[128 = 0]
[117 101 100 133 144 124 135 165  69 126  56 139 119 142  90 129 192 116
  79 123 154 127 126 119 153  80 145  79 114 147 108 139 108 102  94 143
 138 131 129  96 125 139] | [60] <44>
[131 147 166 107 119 142 130 138 194 144 153 128 160 112 153  92  56 102
 190  96  60 135 105 126 104 138  89 150 109 116 158 109 112 118 118 111
 119 141 125 110 118 106] | [67] <40>
[121 115 124 127 107 132 137 129 182 118 152 131 108  86 104 106 175 140
 144 109  68 130 133 119  87 136  63 127 113 124 136 129 137 131 105 109
 123 142 117 111 126  92] | [53] <46>
[115 108 107 136 120 125 131 132 113 128  95 134 129 117  87 114 186  99
 106 103 104 137 113 115 103  56 114  69  95 155 125 130 108 100  64 126
 139 149 122  89 126 126] | [58] <44>
[119 116 103 147 101 126 122 131 167 139 117 123 162 106 125 116 142 102
 127 126  48 136 136 130  91  86  27 101 106 141 180 110 114 145 114 114
 120 147 112 130 110  74] | [53] <51>
[110  93 140 118 134 118 139 134 114 137  58 139  94 145 104 116 178 130
 100 119 155 130 128 120 137 117 143  69 108 149 109 161 108 105 117 136
 141 131 117  96 128 118] | [60] <51>
[109 130 114 130 121 144 128 133 118 115 170 131 157 122  98 104 141  99
 138 117  77 121 102 114  98  78 106 130 107 127 142  99 120 106  76 117
 129 146 127  98 123 102] | [67] <44>
[129 134 171 108 130 136 129 129 177 155 145 127 149 113 162 102  69 109
 162 104  90 131 124 128 127 150  84 143 119 118 152 112 109 120 129 123
 117 141 119 120 115 110] | [67] <40>
[126 125 170 100 142 131 126 132 130 148 107 132 116 136 125 112 106 127
 148  99 138 133 114 125 134 144 165 120 129 142 117 141 112  94 109 128
 135 133 134  99 129 137] | [55] <40>
[129 115 175 105 141 124 134 132 147 142  46 134 100 144 146 131 103 136
 150 116 147 129 121 128 131 151 180  97 118 144 108 164 106 117 116 132
 148 127 125 111 141 131] | [60] <40>
[126 105 157 110 126 130 131 131 137 139  93 132  99 123 116 116 149 131
 129 103 128 138 124 161 131 132 124 101 117 140 113 150 109 105 113 127
 129 137 130 111 125 124] | [58] <46>
[123 130 121 132 104 128 133 142 181 127 126 129 161 133 118  96 116  95
 158 108  38 133 100 126  82  95  93 110  91 134 145 112 114 110  97 110
 122 145 124  89 128 106] | [67] <40>
[130 138 178 108 141 132 134 128 151 137  93 134 126 141 154 121  69 121
 176 104 138 137 111 133 130 164 183 130 128 134 120 147 108 109 117 130
 137 131 133 107 130 142] | [55] <40>
[112 113 101 136 120 139 118 126 106 111 171 129 133 100  77 112 199 115
 117 106  96 132 116 110  92  69  88 118 109 138 135 115 127 113  59 121
 131 135 117 101 126 110] | [67] <44>
[114 104  84 154  89 120 133 133 181 116 115 129 118 107  87 118 207 124
 130 129  42 131 134 120  56  89  64  85  87 140 147 136 132 135  87 108
 122 139 112 102 132  94] | [53] <53>
[104  92 147 127 150 126 126 133 103 138  59 130 108 120 108 127 158 121
 103 121 165 134 134 115 132 101 123  75  99 161 120 149  96 112  79 132
 152 137 120 103 128 108] | [60] <53>
[109  99 152 113 144 135 141 141 106 141  84 139 108 130 110 114 156 120
 106 106 151 140 123 115 147 104 127  88 109 146 114 141  95  96  99 137
 137 141 125  91 125 111] | [55] <51>
[123  98 138 112 139 116 146 153 133 141  55 139  87 153 122 128 175 139
  98 122 136 138 141 128 142 141 120  57 119 136 108 160 113 116 158 139
 128 134 125 107 120 129] | [60] <46>
[127 169 199  88 133 143 110 114 167 133 159 121 176  96 174 112   4 107
 214  96 119 131  99 118 101 151 159 194 121 130 150 107  98 127  76 117
 130 137 130 132 132 116] | [67] <40>
[115 121 155 103 127 131 139 132 158 142 110 129 141 110 127 109 123 117
 143 106  96 136 125 117 117 123  76 109 103 142 142 130 109 118 107 120
 130 137 120 109 121  93] | [67] <46>
[131 104 139 116 142 130 133 142 112 135  95 135 121 139 101 114 161 110
 105 109 132 131 116 119 138  95 136  88 108 160 117 141 104  94  93 123
 137 139 136  89 122 135] | [55] <44>
[108  92 126 124 135 126 132 142 103 138 100 141  89 106  76 116 207 124
  92 113 130 133 134 113 126  87  94  74 103 154 122 145 101 112  70 133
 135 146 110  89 124 100] | [55] <44>
[121 119 177  97 141 134 132 130 130 124 101 130 110 122 125 113 102 131
 158 100 152 137 114 117 133 152 172 129 128 136 110 144 112  98  90 127
 140 138 127  95 137 139] | [58] <40>
[121 128  81 135 105 142 133 145 146 133 180 123 163 127  87  90 172  83
 120 107  27 130 111 115 102  65  47 110 107 128 153  97 121 106  98 116
 120 148 126  83 115 106] | [67] <44>
[119 130 129 129 124 135 118 132 141 135 145 130 158 117 116 102 123 105
 137 113  73 129 120 119 113  88  84 134 110 134 152 100 111 112  94 119
 101 140 130 114 113 111] | [67] <53>
[124 129 132 133 104 122 133 129 197 137 105 128 133 108 139 121 109 130
 156 124  70 140 132 140  88 139  79 115 102 131 153 131 124 142 128 110
 124 135 114 133 122  94] | [53] <40>
[115  99 148 115 142 121 133 137 114 132  64 137  96 137 113 127 147 130
 116 111 155 135 125 124 140 117 159  81 107 151 108 158 108 105  97 133
 142 137 128 100 138 127] | [60] <51>
[118 101 120 128 149 118 128 135  71 130  65 130 126 136 104 134 161 123
  80 126 179 132 123 123 138  78 155  77 108 159 102 141 101 114  92 147
 145 128 124 113 130 138] | [60] <44>
[113  80 108 123 140 126 139 145  83 135 111 134 113 131  77 117 218 110
  75 110 138 133 117 111 143  73 118  68 109 152 114 141 111  79  88 137
 138 143 125  71 128 131] | [55] <44>
[136 141 112 132 110 120 126 139 150 124 172 128 169 115 115 104 115  98
 161 118  66 126 101 119  88  84 108 144 107 131 151 100 124 122  82 110
 126 140 128 111 120 112] | [67] <44>
[121 108 168 107 145 125 135 137 122 144  75 136  97 138 127 124 146 135
 132 115 157 131 131 119 145 137 136  96 118 131 110 153 113 111 115 139
 137 136 124 103 131 128] | [60] <46>
[116 117 138 139 130 125 124 131 115 126  66 142 132 141 100 126 136 117
 150 110 129 129  91 119  93  90 204  87 103 158 110 143 103  88  48 129
 141 152 118  80 150 133] | [58] <40>
[114  99 151 116 117 133 143 142 138 127  91 136  98 139  98 116 164 134
 119 107 123 133 117 119 132 128 133  82 108 135 110 153 112  99 109 127
 133 143 124  82 126 121] | [55] <46>
[104 104 160 107 151 129 131 132 108 134  81 139 117 108 115 124 139 124
 118 104 152 135 130 109 137 113 128  96 106 160 122 139  94 108  71 133
 141 145 122 100 128 115] | [55] <51>
[121 118 152 111 128 119 138 137 143 138  48 130 117 149 142 133 108 126
 139 115 131 138 113 133 128 151 164  83 110 145 123 155 108 116 130 129
 131 128 126 110 133 126] | [60] <40>
[112 133  68 165  86 123 117 127 170 133 106 125 192 120 107 122 129  85
 144 133  17 140 109 128  30  40  77  93  64 160 179  94 114 129  61 108
 129 145 119 119 125  85] | [53] <44>
[118 114 164 203 140 135 138 147 150 154  94 140 117 138 114 112 127 121
 136  99 130 136 107 112 132 129 155 105 118 140 112 141 132  90  97 135
 139 141 132  84 130 134] | [55] <40>
[115 117  86 151 110 120 128 126 129 115 137 128 148 111  80 117 182 115
 128 127  80 130 115 117  81  67  97 109 100 141 146 113 136 122  70 121
 131 159 124 105 122 109] | [67] <44>
